Below is a small trained network, with its code and all its weights. Each question gives an input and a target symbol and asks what happens when units are switched off, that is, made to give their printed mean instead of their output.

import numpy as np


def w(rows, s, z=0):
    codes = np.array(rows[::2]) - 128.0
    scale = np.full(codes.shape[1], s)
    scale[-1] = z or s
    return codes * scale


def f(y):
    return y / 2 * (1 + np.tanh(0.7978845608 * (y + 0.044715 * y**3)))


def softmax(a):
    e = np.exp(a - a.max(-1, keepdims=True))
    return e / e.sum(-1, keepdims=True)


def log_softmax(a):
    a = a - a.max(-1, keepdims=True)
    return a - np.log(np.exp(a).sum(-1, keepdims=True))


def net(x, mask):
    ids = ['γδεηθλμξπσ'.index(c) for c in x.split()]
    T = len(ids)
    res = E[ids] + P[:T]
    u = 0
    for l in range(2):
        q, k, v = (res @ M[l].T for M in (Q, K, V))
        z = softmax(np.where(np.tri(T) > 0, q @ k.T / 2**0.5, -1e9)) @ v
        res = res + np.where(mask[u], z, O[l][:, -1]) @ O[l][:, :-1]
        u += 1
        y = f(res @ A[l][:, :-1].T + A[l][:, -1])
        res = res + np.where(mask[u : u + 8], y, B[l][:, -1]) @ B[l][:, :-1]
        u += 8
    return log_softmax(res[-1] @ U[:, :-1].T + U[:, -1])


Q, K, V, O, A, B = {}, {}, {}, {}, {}, {}
E = w([
[127,90,150,139,154,156],'γ',
[160,122,98,78,132,179],'δ',
[167,110,113,7,105,169],'ε',
[152,139,71,110,163,183],'η',
[93,113,70,60,174,124],'θ',
[127,125,74,85,159,152],'λ',
[139,70,166,63,134,151],'μ',
[131,93,161,110,84,179],'ξ',
[98,145,51,44,94,164],'π',
[158,73,150,62,182,144],'σ',
],0.015)
P = w([
[81,58,106,175,178,66],'0',
[112,27,191,29,201,221],'1',
[79,92,111,149,168,247],'2',
[126,198,176,178,154,175],'3',
[93,115,191,156,164,131],'4',
[82,86,171,167,176,128],'5',
[126,142,114,136,162,210],'6',
[116,142,108,174,175,221],'7',
],0.011)
Q[0] = w([
[150,223,167,108,184,188],'L0H0',
[104,44,74,105,179,253],'L0H0',
],0.0069)
K[0] = w([
[131,17,214,8,151,96],'L0H0',
[129,118,96,221,54,3],'L0H0',
],0.0061)
V[0] = w([
[204,150,89,96,156,113],'L0H0',
[190,91,167,177,255,137],'L0H0',
],0.012)
O[0] = w([
[220,77,79,164,13,133,116],'L0H0',
[57,143,119,109,9,130,254],'L0H0',
],0.015,0.005)
A[0] = w([
[113,150,55,245,110,1,71],'L0N0',
[210,137,123,222,97,71,71],'L0N1',
[155,218,183,96,113,84,212],'L0N2',
[151,146,154,106,106,198,122],'L0N3',
[27,150,113,48,108,186,161],'L0N4',
[155,138,121,117,195,132,96],'L0N5',
[136,117,200,184,108,130,214],'L0N6',
[167,112,148,180,128,79,3],'L0N7',
],0.0088,0.0073)
B[0] = w([
[107,161,31,254,98,6,126],'L0N0',
[39,139,245,214,130,208,125],'L0N1',
[123,51,103,165,212,124,134],'L0N2',
[68,122,128,160,204,92,156],'L0N3',
[189,89,179,199,159,142,251],'L0N4',
[112,122,149,148,44,181,129],'L0N5',
[200,156,19,70,154,135,140],'L0N6',
[130,163,230,154,89,130,125],'L0N7',
],0.0085,0.018)
Q[1] = w([
[200,255,200,145,117,62],'L1H0',
[145,161,131,121,131,36],'L1H0',
],0.0069)
K[1] = w([
[158,137,139,111,226,255],'L1H0',
[155,206,205,175,86,151],'L1H0',
],0.007)
V[1] = w([
[133,57,215,2,119,116],'L1H0',
[40,72,123,112,211,34],'L1H0',
],0.0091)
O[1] = w([
[42,133,242,27,76,199,255],'L1H0',
[255,201,216,51,162,83,208],'L1H0',
],0.012,0.0035)
A[1] = w([
[107,120,107,117,194,140,110],'L1N0',
[62,135,160,163,58,142,5],'L1N1',
[150,124,204,186,134,161,119],'L1N2',
[38,167,143,68,95,173,130],'L1N3',
[126,62,161,91,140,105,153],'L1N4',
[114,109,85,176,132,122,61],'L1N5',
[190,173,166,152,124,109,68],'L1N6',
[183,253,170,126,151,85,78],'L1N7',
],0.013,0.015)
B[1] = w([
[110,180,151,45,83,65,140],'L1N0',
[159,254,120,72,73,126,147],'L1N1',
[98,121,82,111,104,28,252],'L1N2',
[213,73,171,78,131,118,234],'L1N3',
[110,187,76,193,122,156,233],'L1N4',
[91,98,238,106,223,164,140],'L1N5',
[131,174,163,182,105,209,157],'L1N6',
[80,111,160,117,106,243,183],'L1N7',
],0.01,0.014)
U = w([
[89,191,185,216,106,13,183],'γ',
[60,110,45,136,100,134,253],'δ',
[165,76,105,84,158,138,41],'ε',
[143,107,166,187,178,87,59],'η',
[175,179,155,198,131,118,112],'θ',
[254,169,101,219,136,65,149],'λ',
[149,122,220,141,145,31,57],'μ',
[17,163,170,94,164,96,44],'ξ',
[130,198,50,55,225,104,226],'π',
[159,152,137,171,65,74,86],'σ',
],0.0067,0.0061)

Each question gives the input, a string of symbols that net reads in full, and the target symbol t.
The units are the heads (2 rows each of Q, K, V and O) and the neurons (one row each of A and B). Each row of codes is followed by its name. A weight is (code - 128) times the scale printed after its matrix; where a second scale follows, it is the last column's (O, A, B and U).
mask holds one flag per unit, layer by layer, with each layer's heads first. A switched-off unit (its flag False) gives its mean, the last column of its rows in O or B, instead of its output. The means were averaged over made-up inputs and are rounded, as every weight is.
A unit's drop is (log p(t) with every unit on - log p(t) with that unit switched off) / (log p(t) with every unit on - log p(t) with every unit switched off).
The circuit of an input: a set's keep is (log p(t) with only the set's units on - log p(t) with every unit switched off) / (log p(t) with every unit on - log p(t) with every unit switched off). Starting from the 12 units with the biggest drops (on a tie, the unit counted first), units are removed one at a time, each time the one whose removal leaves the highest keep (on an exact tie, the one counted first), for as long as the keep stays at least 0.8.
units of the circuit, in order: the units of the circuit, biggest drop first
unit that matters most: the unit with the biggest drop
k most important neurons: the k neurons with the biggest drops, biggest first
k most important neurons of layer l: the k neurons of layer l with the biggest drops, biggest first
input π ε ε, target π: most important neuron => (L0N4)
input ξ π δ π π, target ξ: units of the circuit, in order => (L0H0, L1H0, L1N7)
input λ π π θ γ σ, target λ: units of the circuit, in order => (L1H0, L0N0, L0H0)
input π π δ, target π: 3 most important neurons => (L0N4, L0N3, L0N5)
input δ γ π δ σ δ θ γ, target δ: units of the circuit, in order => (L0H0, L1H0)
input λ γ δ π, target λ: units of the circuit, in order => (L1H0, L0N0, L0N2)
input π π λ, target π: units of the circuit, in order => (L0H0, L0N4)
input ε ε δ σ θ σ δ γ, target ε: 2 most important neurons of layer 1 => (L1N3, L1N4)
input λ δ δ ε θ η π λ, target λ: 2 most important neurons => (L0N0, L1N7)
input ξ θ π, target ξ: units of the circuit, in order => (L0H0, L1N7, L1H0)
input δ μ σ, target δ: units of the circuit, in order => (L0H0, L1H0, L1N3)
input μ θ σ, target μ: 2 most important neurons => (L1N3, L0N3)
input σ σ ξ, target σ: 2 most important neurons => (L1N1, L1N3)
input γ π π, target γ: unit that matters most => L0N4
input δ η η δ δ γ, target δ: units of the circuit, in order => (L1H0, L0H0)
input μ σ δ π γ π ε, target μ: units of the circuit, in order => (L1H0, L1N3, L0H0)
input ε σ ε δ γ ε η δ, target ε: 3 most important neurons => (L1N3, L0N4, L1N4)
input π π ξ π, target π: units of the circuit, in order => (L0H0, L0N4)
input δ θ μ, target δ: units of the circuit, in order => (L0H0, L1H0, L0N3)
input δ ε δ ξ η, target δ: units of the circuit, in order => (L1H0, L0H0)
input ε π δ, target ε: unit that matters most => L1H0
input η σ σ, target η: 2 most important neurons => (L1N5, L0N0)
input γ δ μ, target γ: 2 most important neurons => (L0N4, L1N2)
